Below are the code and all the weights of a small trained network. Each question names an input and a target symbol and asks about switching units off, where a switched-off unit gives its printed mean instead of its output.

import numpy as np


def w(rows, s, z=0):
    codes = np.array(rows[::2]) - 128.0
    scale = np.full(codes.shape[1], s)
    scale[-1] = z or s
    return codes * scale


def norm(h):
    return h / np.sqrt((h * h).mean(-1, keepdims=True) + 1e-5)


def f(y):
    return np.maximum(y, 0)


def softmax(a):
    e = np.exp(a - a.max(-1, keepdims=True))
    return e / e.sum(-1, keepdims=True)


def log_softmax(a):
    a = a - a.max(-1, keepdims=True)
    return a - np.log(np.exp(a).sum(-1, keepdims=True))


def net(x, mask):
    ids = ['αβγδζηθλμξπστφψω'.index(c) for c in x.split()]
    T = len(ids)
    res = E[ids] + P[:T]
    u = 0
    for l in range(2):
        r = norm(res)
        for j in range(2):
            rows = slice(4 * j, 4 * j + 4)
            q, k, v = (r @ M[l][rows].T for M in (Q, K, V))
            z = softmax(np.where(np.tri(T) > 0, q @ k.T / 4**0.5, -1e9)) @ v
            o = O[l][rows]
            res = res + np.where(mask[u + j], z, o[:, -1]) @ o[:, :-1]
        u += 2
        y = f(norm(res) @ A[l][:, :-1].T + A[l][:, -1])
        res = res + np.where(mask[u : u + 4], y, B[l][:, -1]) @ B[l][:, :-1]
        u += 4
    return log_softmax(norm(res)[-1] @ U[:, :-1].T + U[:, -1])


Q, K, V, O, A, B = {}, {}, {}, {}, {}, {}
E = w([
[117,122,98],'α',
[117,119,97],'β',
[120,138,149],'γ',
[119,117,103],'δ',
[93,122,86],'ζ',
[107,76,152],'η',
[148,143,121],'θ',
[88,126,34],'λ',
[95,126,87],'μ',
[103,128,70],'ξ',
[91,124,80],'π',
[42,1,134],'σ',
[77,159,133],'τ',
[128,98,166],'φ',
[104,91,147],'ψ',
[184,93,253],'ω',
],0.019)
P = w([
[131,143,44],'0',
[210,4,16],'1',
[132,205,86],'2',
[72,93,150],'3',
[237,38,75],'4',
[122,202,116],'5',
[79,98,145],'6',
[239,57,95],'7',
[123,201,119],'8',
[84,97,130],'9',
[239,71,126],'10',
[120,200,115],'11',
],0.015)
Q[0] = w([
[246,119,82],'0.h0',
[18,125,144],'0.h0',
[8,132,153],'0.h0',
[69,158,201],'0.h0',
[158,193,118],'0.h1',
[123,168,121],'0.h1',
[142,192,84],'0.h1',
[165,128,146],'0.h1',
],0.017)
K[0] = w([
[175,52,241],'0.h0',
[112,160,7],'0.h0',
[130,209,34],'0.h0',
[99,190,76],'0.h0',
[72,162,99],'0.h1',
[92,132,139],'0.h1',
[118,212,122],'0.h1',
[125,124,102],'0.h1',
],0.019)
V[0] = w([
[167,143,90],'0.h0',
[138,165,143],'0.h0',
[96,141,136],'0.h0',
[149,42,244],'0.h0',
[168,148,171],'0.h1',
[112,90,26],'0.h1',
[164,36,125],'0.h1',
[102,2,128],'0.h1',
],0.0078)
O[0] = w([
[117,117,150,175],'0.h0',
[137,137,146,127],'0.h0',
[147,138,140,107],'0.h0',
[145,134,37,51],'0.h0',
[96,109,144,104],'0.h1',
[197,132,93,252],'0.h1',
[108,53,1,183],'0.h1',
[120,139,61,132],'0.h1',
],0.0088,0.0029)
A[0] = w([
[6,183,114,130],'0.n0',
[79,83,141,177],'0.n1',
[54,129,46,3],'0.n2',
[69,162,192,35],'0.n3',
],0.011,0.0048)
B[0] = w([
[219,142,219,225],'0.n0',
[148,239,79,254],'0.n1',
[154,197,166,157],'0.n2',
[245,144,2,199],'0.n3',
],0.0085,0.0033)
Q[1] = w([
[147,161,114],'1.h0',
[201,226,146],'1.h0',
[80,51,163],'1.h0',
[217,144,148],'1.h0',
[203,119,100],'1.h1',
[102,250,124],'1.h1',
[172,182,152],'1.h1',
[123,173,139],'1.h1',
],0.014)
K[1] = w([
[175,128,145],'1.h0',
[246,84,142],'1.h0',
[23,140,100],'1.h0',
[250,156,81],'1.h0',
[154,106,76],'1.h1',
[170,133,226],'1.h1',
[188,182,143],'1.h1',
[185,186,172],'1.h1',
],0.012)
V[1] = w([
[156,118,202],'1.h0',
[82,253,102],'1.h0',
[40,18,147],'1.h0',
[114,121,106],'1.h0',
[234,5,79],'1.h1',
[130,102,14],'1.h1',
[156,88,47],'1.h1',
[178,195,148],'1.h1',
],0.0067)
O[1] = w([
[189,80,172,137],'1.h0',
[156,193,82,102],'1.h0',
[202,91,221,3],'1.h0',
[116,122,133,117],'1.h0',
[149,109,233,186],'1.h1',
[127,120,189,141],'1.h1',
[125,64,254,153],'1.h1',
[40,51,62,196],'1.h1',
],0.0074,0.0056)
A[1] = w([
[85,99,11,134],'1.n0',
[252,194,141,122],'1.n1',
[129,133,167,2],'1.n2',
[2,73,101,166],'1.n3',
],0.009,0.005)
B[1] = w([
[76,60,174,253],'1.n0',
[254,68,120,229],'1.n1',
[170,160,117,128],'1.n2',
[197,205,229,181],'1.n3',
],0.0078,0.0052)
U = w([
[176,212,173,87],'α',
[128,180,192,112],'β',
[147,110,36,20],'γ',
[117,126,156,106],'δ',
[117,133,125,93],'ζ',
[133,3,80,75],'η',
[25,55,103,98],'θ',
[136,215,154,112],'λ',
[104,123,122,98],'μ',
[87,143,129,124],'ξ',
[96,131,124,106],'π',
[73,94,155,138],'σ',
[152,196,65,120],'τ',
[196,108,121,197],'φ',
[103,118,149,130],'ψ',
[66,121,190,247],'ω',
],0.026,0.012)

Each question gives the input, a string of symbols that net reads in full, and the target symbol t.
The units are the heads (4 rows each of Q, K, V and O) and the neurons (one row each of A and B). Each row of codes is followed by its name. A weight is (code - 128) times the scale printed after its matrix; where a second scale follows, it is the last column's (O, A, B and U).
mask holds one flag per unit, layer by layer, with each layer's heads first. A switched-off unit (its flag False) gives its mean, the last column of its rows in O or B, instead of its output. The means were averaged over made-up inputs and are rounded, as every weight is.
A unit's drop is (log p(t) with every unit on - log p(t) with that unit switched off) / (log p(t) with every unit on - log p(t) with every unit switched off).
The circuit of an input: a set's keep is (log p(t) with only the set's units on - log p(t) with every unit switched off) / (log p(t) with every unit on - log p(t) with every unit switched off). Starting from all 12 units, units are removed one at a time, each time the one whose removal leaves the highest keep (on an exact tie, the one counted first), for as long as the keep stays at least 0.8.
circuit, biggest first: the units of the circuit, biggest drop first
k most important neurons: the k neurons with the biggest drops, biggest first
k most important neurons of layer l: the k neurons of layer l with the biggest drops, biggest first
heads that matter: for each layer, one digit per head in row order, 1 if its drop is at least 0.15 and else 0, layers parted by /
input ω τ ω θ ω φ θ γ, target η: circuit, biggest first -> 0.h1
input δ ω ω θ ω τ γ θ ψ, target τ: heads that matter -> 11 / 01
input θ θ δ σ ω ω ω α ξ, target φ: 4 most important neurons -> 0.n3, 1.n1, 0.n1, 0.n0
input ψ θ ω θ θ ω ω ω θ ξ, target ω: 2 most important neurons of layer 1 -> 1.n0, 1.n1
input τ η θ π ξ θ θ ω ψ θ, target ω: heads that matter -> 10 / 10
input π γ η γ θ μ θ γ ω π, target ω: heads that matter -> 11 / 01
input α θ η θ η η δ ω β ω τ, target η: 3 most important neurons of layer 0 -> 0.n1, 0.n0, 0.n3
input θ α α θ γ θ γ τ α β φ, target η: heads that matter -> 11 / 00
input θ φ λ ω γ α θ θ π θ τ, target η: heads that matter -> 10 / 00
input θ θ ω θ θ θ θ ζ θ θ θ φ, target τ: 2 most important neurons -> 0.n3, 1.n3
input θ θ θ θ γ η, target γ: heads that matter -> 10 / 01
input θ ξ θ φ, target φ: 2 most important neurons -> 0.n2, 0.n1
input β θ δ γ, target θ: 3 most important neurons -> 0.n1, 1.n0, 0.n3
input φ ω θ ξ, target ω: 3 most important neurons -> 0.n1, 1.n3, 1.n0
input σ τ θ θ, target τ: circuit, biggest first -> 0.n1
input θ α θ γ ω α, target φ: 4 most important neurons -> 0.n3, 1.n1, 0.n1, 1.n3
input θ ξ ζ θ ω ζ θ, target ω: heads that matter -> 00 / 11
input δ γ ω σ, target ω: heads that matter -> 00 / 00
input γ θ σ α θ ω, target φ: heads that matter -> 10 / 00
input ξ θ τ λ, target τ: 3 most important neurons -> 0.n1, 0.n2, 1.n3
input λ ψ θ θ γ γ η ω θ λ, target ω: heads that matter -> 10 / 10
input γ β α θ ω θ ζ, target ω: heads that matter -> 10 / 01
input τ ω θ α, target ω: circuit, biggest first -> 0.h0
input ω θ θ θ, target θ: heads that matter -> 01 / 01
input θ τ ω π, target ω: heads that matter -> 10 / 01
input θ θ η ω ω θ α ω δ, target φ: heads that matter -> 00 / 11
input θ ξ σ θ ω λ, target φ: 2 most important neurons -> 0.n0, 1.n1
